Below is a small trained network, with its code and all its weights. Each question gives an input and a target symbol and asks what happens when units are switched off, that is, made to give their printed mean instead of their output.

import numpy as np


def w(rows, s, z=0):
    codes = np.array(rows[::2]) - 128.0
    scale = np.full(codes.shape[1], s)
    scale[-1] = z or s
    return codes * scale


def f(y):
    return np.maximum(y, 0)


def softmax(a):
    e = np.exp(a - a.max(-1, keepdims=True))
    return e / e.sum(-1, keepdims=True)


def log_softmax(a):
    a = a - a.max(-1, keepdims=True)
    return a - np.log(np.exp(a).sum(-1, keepdims=True))


def net(x, mask):
    ids = ['ΓΘΛαεζτ'.index(c) for c in x.split()]
    T = len(ids)
    res = E[ids] + P[:T]
    u = 0
    for l in range(2):
        q, k, v = (res @ M[l].T for M in (Q, K, V))
        z = softmax(np.where(np.tri(T) > 0, q @ k.T / 2**0.5, -1e9)) @ v
        res = res + np.where(mask[u], z, O[l][:, -1]) @ O[l][:, :-1]
        u += 1
        y = f(res @ A[l][:, :-1].T + A[l][:, -1])
        res = res + np.where(mask[u : u + 4], y, B[l][:, -1]) @ B[l][:, :-1]
        u += 4
    return log_softmax(res[-1] @ U[:, :-1].T + U[:, -1])


Q, K, V, O, A, B = {}, {}, {}, {}, {}, {}
E = w([
[136,149,168,91,117,147,101,156,185,113,128,120],'Γ',
[83,93,156,86,135,174,193,166,85,92,93,104],'Θ',
[117,165,149,143,178,81,157,129,79,105,147,164],'Λ',
[117,168,113,125,118,111,196,120,155,158,132,33],'α',
[123,174,146,101,87,79,94,105,140,122,111,143],'ε',
[62,143,103,72,229,112,151,118,126,102,139,133],'ζ',
[141,108,151,143,83,250,120,111,109,134,117,103],'τ',
],0.023)
P = w([
[109,231,183,64,113,207,114,126,143,127,87,82],'0',
[18,99,96,168,91,147,118,125,99,121,111,200],'1',
[63,146,184,39,131,112,71,253,61,118,122,64],'2',
[111,58,108,124,111,127,155,93,105,120,139,205],'3',
[96,159,233,64,109,86,144,152,29,153,81,84],'4',
[174,19,60,72,112,130,168,104,106,93,178,201],'5',
[88,140,184,32,129,128,154,182,1,153,113,55],'6',
],0.0099)
Q[0] = w([
[63,160,186,74,129,124,162,123,82,74,142,120],'0.h1',
[150,90,109,252,117,109,90,109,176,108,116,147],'0.h1',
],0.011)
K[0] = w([
[209,2,105,167,144,101,153,93,147,118,168,180],'0.h1',
[71,195,190,138,130,128,73,132,67,123,99,132],'0.h1',
],0.0096)
V[0] = w([
[185,158,112,230,180,86,127,157,132,141,158,119],'0.h1',
[132,107,164,111,154,112,121,110,254,101,196,107],'0.h1',
],0.0053)
O[0] = w([
[141,145,144,206,207,139,139,169,117,8,142,142,2],'0.h1',
[109,124,127,94,151,180,188,191,166,114,99,155,145],'0.h1',
],0.015,0.0057)
A[0] = w([
[85,90,71,88,89,84,85,23,217,30,132,191,70],'0.n1',
[87,112,91,112,141,110,102,190,22,143,86,126,252],'0.n2',
[149,93,124,158,102,236,84,72,167,136,135,162,104],'0.n3',
[203,209,164,122,150,142,122,152,88,95,94,2,140],'0.n4',
],0.007,0.0029)
B[0] = w([
[114,140,133,125,109,191,88,147,95,130,79,204,180],'0.n1',
[140,146,211,104,143,149,166,57,193,110,106,115,254],'0.n2',
[63,115,219,116,50,68,129,176,200,73,131,116,163],'0.n3',
[55,102,160,91,201,139,11,114,183,113,127,216,178],'0.n4',
],0.011,0.009)
Q[1] = w([
[97,129,122,69,123,39,121,142,144,153,109,74],'1.h1',
[171,18,3,242,133,77,122,198,46,104,156,141],'1.h1',
],0.0064)
K[1] = w([
[162,55,108,196,142,83,82,97,112,207,180,112],'1.h1',
[49,255,226,168,166,126,86,160,107,190,66,62],'1.h1',
],0.0071)
V[1] = w([
[115,145,71,106,213,127,148,85,143,158,129,100],'1.h1',
[168,255,98,131,116,111,131,120,72,139,97,213],'1.h1',
],0.0084)
O[1] = w([
[120,47,113,133,140,53,75,169,167,147,118,64,103],'1.h1',
[163,144,157,115,252,142,188,137,138,248,80,136,3],'1.h1',
],0.015,0.0037)
A[1] = w([
[148,103,172,132,107,52,182,211,249,121,85,38,188],'1.n1',
[106,195,28,225,66,164,132,62,152,74,174,65,88],'1.n2',
[171,78,173,63,130,76,69,146,100,67,131,55,40],'1.n3',
[76,99,171,155,143,84,74,125,117,2,152,132,3],'1.n4',
],0.0068,0.0017)
B[1] = w([
[178,146,130,164,94,108,104,145,206,175,255,174,255],'1.n1',
[202,92,182,85,188,184,61,167,141,153,171,82,242],'1.n2',
[112,137,73,202,109,129,162,96,157,134,61,22,221],'1.n3',
[164,102,49,228,118,153,138,114,57,139,98,206,229],'1.n4',
],0.0097,0.012)
U = w([
[191,180,97,111,95,162,166,101,148,190,29,111,63],'Γ',
[124,130,128,112,112,135,100,49,129,135,141,138,2],'Θ',
[45,228,142,92,40,76,176,109,187,52,123,190,142],'Λ',
[107,122,139,77,41,79,122,84,45,165,54,21,140],'α',
[74,2,163,44,179,60,35,107,147,72,55,176,165],'ε',
[112,160,96,235,128,89,161,30,185,74,96,207,141],'ζ',
[171,159,180,105,57,49,184,142,128,166,187,54,178],'τ',
],0.0047,0.0062)

Each question gives the input, a string of symbols that net reads in full, and the target symbol t.
The units are the heads (2 rows each of Q, K, V and O) and the neurons (one row each of A and B). Each row of codes is followed by its name. A weight is (code - 128) times the scale printed after its matrix; where a second scale follows, it is the last column's (O, A, B and U).
mask holds one flag per unit, layer by layer, with each layer's heads first. A switched-off unit (its flag False) gives its mean, the last column of its rows in O or B, instead of its output. The means were averaged over made-up inputs and are rounded, as every weight is.
A unit's drop is (log p(t) with every unit on - log p(t) with that unit switched off) / (log p(t) with every unit on - log p(t) with every unit switched off).
The circuit of an input: a set's keep is (log p(t) with only the set's units on - log p(t) with every unit switched off) / (log p(t) with every unit on - log p(t) with every unit switched off). Starting from all 10 units, units are removed one at a time, each time the one whose removal leaves the highest keep (on an exact tie, the one counted first), for as long as the keep stays at least 0.8.
circuit, biggest first: the units of the circuit, biggest drop first
most important unit: the unit with the biggest drop
k most important neurons: the k neurons with the biggest drops, biggest first
k most important neurons of layer l: the k neurons of layer l with the biggest drops, biggest first
input Θ ζ ζ ε Θ, target Γ: circuit, biggest first	(1.h1; 0.n1)
input Λ Γ Λ ε τ τ ζ, target Θ: most important unit	1.n2
input α ζ ζ ζ ζ Λ, target ζ: circuit, biggest first	(0.h1; 1.n4)
input Γ α Γ Γ Λ, target Λ: circuit, biggest first	(1.h1; 1.n2)
input Γ ζ ζ α ε τ α, target Θ: 4 most important neurons	(1.n2; 0.n3; 0.n4; 1.n4)
input α Γ τ, target Λ: circuit, biggest first	(1.h1; 0.n3)
input ζ ζ ζ τ ε, target Θ: 2 most important neurons	(1.n2; 0.n3)
input α Θ Λ, target α: circuit, biggest first	(0.h1; 1.n1)
input ζ ζ ε Λ τ, target ε: circuit, biggest first	(0.n4; 0.h1)
input ζ ζ τ, target τ: circuit, biggest first	(1.h1; 1.n1; 0.n3)
input α α ζ τ τ, target Θ: circuit, biggest first	(1.n2; 1.h1; 0.n3; 1.n4)
input ζ ζ τ ζ α Γ, target Λ: circuit, biggest first	(1.h1; 0.n3)
input ζ ζ α Θ ζ Γ α, target Λ: 2 most important neurons of layer 0	(0.n4; 0.n2)
input ζ Γ α, target Λ: most important unit	0.n4
input Λ ζ ζ Γ ε, target Λ: circuit, biggest first	(1.h1; 1.n2)
input α ζ ζ τ Θ, target Θ: 3 most important neurons of layer 0	(0.n3; 0.n2; 0.n1)
input Θ Γ ζ ζ ε, target τ: 2 most important neurons of layer 0	(0.n1; 0.n3)
input ε τ ζ, target Θ: 4 most important neurons	(0.n2; 1.n2; 0.n3; 1.n4)
input ζ Γ α Λ Θ ζ Θ, target τ: 2 most important neurons of layer 0	(0.n1; 0.n2)
input τ α ζ α Λ ζ ζ, target τ: 2 most important neurons	(1.n1; 0.n1)
input ζ ζ ζ Λ Λ, target ε: circuit, biggest first	(0.h1; 0.n4; 1.n1)
input τ ε Θ α ζ, target ζ: 2 most important neurons	(1.n4; 0.n1)
input ζ ζ ε Γ τ Λ Λ, target ε: most important neuron of layer 0	(0.n4)
input τ Γ ζ α τ, target ζ: 2 most important neurons	(1.n4; 0.n3)
input ζ ζ ζ ε τ ζ ε, target τ: 3 most important neurons	(1.n1; 0.n1; 1.n4)
